Here is a tiny trained network, its code and every weight. The questions are about switching its units off for an input and a target symbol, where a switched-off unit gives its printed mean instead of its output.

import numpy as np


def w(rows, s, z=0):
    codes = np.array(rows[::2]) - 128.0
    scale = np.full(codes.shape[1], s)
    scale[-1] = z or s
    return codes * scale


def f(y):
    return y / 2 * (1 + np.tanh(0.7978845608 * (y + 0.044715 * y**3)))


def softmax(a):
    e = np.exp(a - a.max(-1, keepdims=True))
    return e / e.sum(-1, keepdims=True)


def log_softmax(a):
    a = a - a.max(-1, keepdims=True)
    return a - np.log(np.exp(a).sum(-1, keepdims=True))


def net(x, mask):
    ids = ['ΛΣΩαβεμξπ'.index(c) for c in x.split()]
    T = len(ids)
    res = E[ids] + P[:T]
    r = res
    for j in range(2):
        rows = slice(4 * j, 4 * j + 4)
        q, k, v = (r @ M[0][rows].T for M in (Q, K, V))
        z = softmax(np.where(np.tri(T) > 0, q @ k.T / 4**0.5, -1e9)) @ v
        o = O[0][rows]
        res = res + np.where(mask[j], z, o[:, -1]) @ o[:, :-1]
    y = f(res @ A[0][:, :-1].T + A[0][:, -1])
    res = res + np.where(mask[2:14], y, B[0][:, -1]) @ B[0][:, :-1]
    return log_softmax(res[-1] @ U[:, :-1].T + U[:, -1])


Q, K, V, O, A, B = {}, {}, {}, {}, {}, {}
E = w([
[210,157,161,80,113],'Λ',
[30,164,115,236,164],'Σ',
[198,158,110,54,150],'Ω',
[53,243,153,167,166],'α',
[192,80,68,104,151],'β',
[70,172,181,254,121],'ε',
[38,186,69,178,207],'μ',
[213,59,114,147,112],'ξ',
[224,108,191,140,75],'π',
],0.0051)
P = w([
[78,92,136,73,80],'0',
[160,151,144,170,188],'1',
[167,177,110,177,150],'2',
[116,102,170,110,168],'3',
[130,156,94,129,82],'4',
[171,137,165,167,222],'5',
[186,195,83,187,130],'6',
[113,95,185,113,189],'7',
[132,170,78,142,68],'8',
[171,128,187,172,255],'9',
[199,220,61,207,112],'10',
[127,111,178,123,196],'11',
[135,166,82,142,89],'12',
],0.0067)
Q[0] = w([
[117,112,153,141,85],'H1',
[191,61,138,102,172],'H1',
[63,103,95,156,164],'H1',
[175,114,56,104,111],'H1',
[161,64,135,107,87],'H2',
[133,51,238,50,187],'H2',
[76,146,200,225,254],'H2',
[128,207,107,180,53],'H2',
],0.032)
K[0] = w([
[108,121,159,126,83],'H1',
[187,55,142,107,177],'H1',
[66,115,99,163,165],'H1',
[171,105,59,119,108],'H1',
[171,184,127,143,183],'H2',
[168,96,164,154,253],'H2',
[13,43,185,22,101],'H2',
[98,123,52,102,68],'H2',
],0.033)
V[0] = w([
[70,129,142,149,86],'H1',
[61,124,102,175,154],'H1',
[42,199,145,164,120],'H1',
[168,140,88,124,97],'H1',
[202,65,229,202,33],'H2',
[231,123,114,35,139],'H2',
[134,5,19,176,157],'H2',
[95,105,109,167,136],'H2',
],0.018)
O[0] = w([
[124,135,115,119,173,107],'H1',
[110,150,127,160,152,208],'H1',
[120,117,121,158,182,251],'H1',
[128,116,164,110,121,102],'H1',
[96,253,80,126,107,230],'H2',
[187,104,57,150,116,10],'H2',
[207,164,158,66,199,76],'H2',
[126,144,161,105,148,151],'H2',
],0.024,0.0024)
A[0] = w([
[111,121,97,160,32,215],'N1',
[1,170,144,192,105,96],'N2',
[127,36,194,98,86,3],'N3',
[65,117,161,61,38,78],'N4',
[136,119,203,175,148,189],'N5',
[64,156,63,223,111,177],'N6',
[109,204,74,87,26,70],'N7',
[187,32,123,151,58,186],'N8',
[110,78,29,209,148,123],'N9',
[128,6,165,163,100,92],'N10',
[92,41,163,138,169,8],'N11',
[180,174,104,46,143,109],'N12',
],0.0093,0.004)
B[0] = w([
[132,198,97,77,64,186],'N1',
[217,121,69,77,56,254],'N2',
[166,195,63,116,230,167],'N3',
[82,199,191,178,94,180],'N4',
[116,135,131,89,181,179],'N5',
[3,131,150,135,170,238],'N6',
[150,40,120,229,204,205],'N7',
[66,46,184,62,131,166],'N8',
[224,128,190,173,88,191],'N9',
[128,102,21,185,132,180],'N10',
[120,90,188,58,74,172],'N11',
[154,181,179,64,145,164],'N12',
],0.017,0.02)
U = w([
[34,68,214,153,121,182],'Λ',
[40,205,208,127,182,130],'Σ',
[194,52,69,123,84,12],'Ω',
[87,173,63,74,107,135],'α',
[127,119,232,50,97,78],'β',
[162,187,171,152,40,183],'ε',
[83,82,120,116,200,136],'μ',
[253,143,102,140,159,252],'ξ',
[103,123,48,206,168,46],'π',
],0.0036,0.0017)

Each question gives the input, a string of symbols that net reads in full, and the target symbol t.
The units are the heads (4 rows each of Q, K, V and O) and the neurons (one row each of A and B). Each row of codes is followed by its name. A weight is (code - 128) times the scale printed after its matrix; where a second scale follows, it is the last column's (O, A, B and U).
mask holds one flag per unit, heads first, then neurons. A switched-off unit (its flag False) gives its mean, the last column of its rows in O or B, instead of its output. The means were averaged over made-up inputs and are rounded, as every weight is.
A unit's drop is (log p(t) with every unit on - log p(t) with that unit switched off) / (log p(t) with every unit on - log p(t) with every unit switched off).
The circuit of an input: a set's keep is (log p(t) with only the set's units on - log p(t) with every unit switched off) / (log p(t) with every unit on - log p(t) with every unit switched off). Starting from the 12 units with the biggest drops (on a tie, the unit counted first), units are removed one at a time, each time the one whose removal leaves the highest keep (on an exact tie, the one counted first), for as long as the keep stays at least 0.8.
units of the circuit, in order: the units of the circuit, biggest drop first
k most important neurons: the k neurons with the biggest drops, biggest first
which heads matter: for each layer, one digit per head in row order, 1 if its drop is at least 0.15 and else 0, layers parted by /
input Λ α ξ π ξ Λ π Λ ε, target ε: units of the circuit, in order => [N9; H2; H1; N7]
input ε μ ξ ε Σ Σ ξ Λ, target Σ: 3 most important neurons => [N2; N4; N3]
input Σ ξ ξ, target Σ: units of the circuit, in order => [H2; N2; H1; N3]
input π π Ω π Σ μ ξ ε μ ξ Ω ε, target π: which heads matter => 01
input π ξ Λ π Ω α π π π ξ Ω ε Σ, target π: 2 most important neurons => [N6; N7]
input β Ω μ ξ, target Ω: which heads matter => 01
input π Λ ε Λ ε ε μ Ω π, target μ: 4 most important neurons => [N3; N10; N8; N2]
input ε π ε μ ξ ξ α β, target ξ: 3 most important neurons => [N6; N7; N12]
input Λ ε β ε ε ε μ μ Ω Λ, target μ: which heads matter => 01
input ε β ξ ξ, target β: units of the circuit, in order => [H2; H1; N8; N12]
input Ω ε Λ ε π ε ξ ε μ Λ π Ω Ω, target π: units of the circuit, in order => [N7; H2]
input π π ε ε ε Λ, target ε: 2 most important neurons => [N4; N1]
input α β π π Λ ε ε π ε ξ, target π: which heads matter => 01
input ξ ξ Ω ε, target Σ: which heads matter => 11
input α ε β β ε ε ξ μ ε Λ ε ε π, target ε: units of the circuit, in order => [N4; H2; H1; N2]
input ε ξ ε Λ ε ε ε ξ Λ Ω Σ, target α: most important neuron => [N2]
input Ω ξ ε Λ ξ ε, target Λ: units of the circuit, in order => [H2; N2; N8]
input Λ ξ ε α β Λ ξ ε Ω π π, target Ω: which heads matter => 11
input ξ ξ β β, target ξ: units of the circuit, in order => [H2; N6]
input ξ ξ ε ξ μ ε ε ε ε ξ, target ε: 2 most important neurons => [N4; N6]
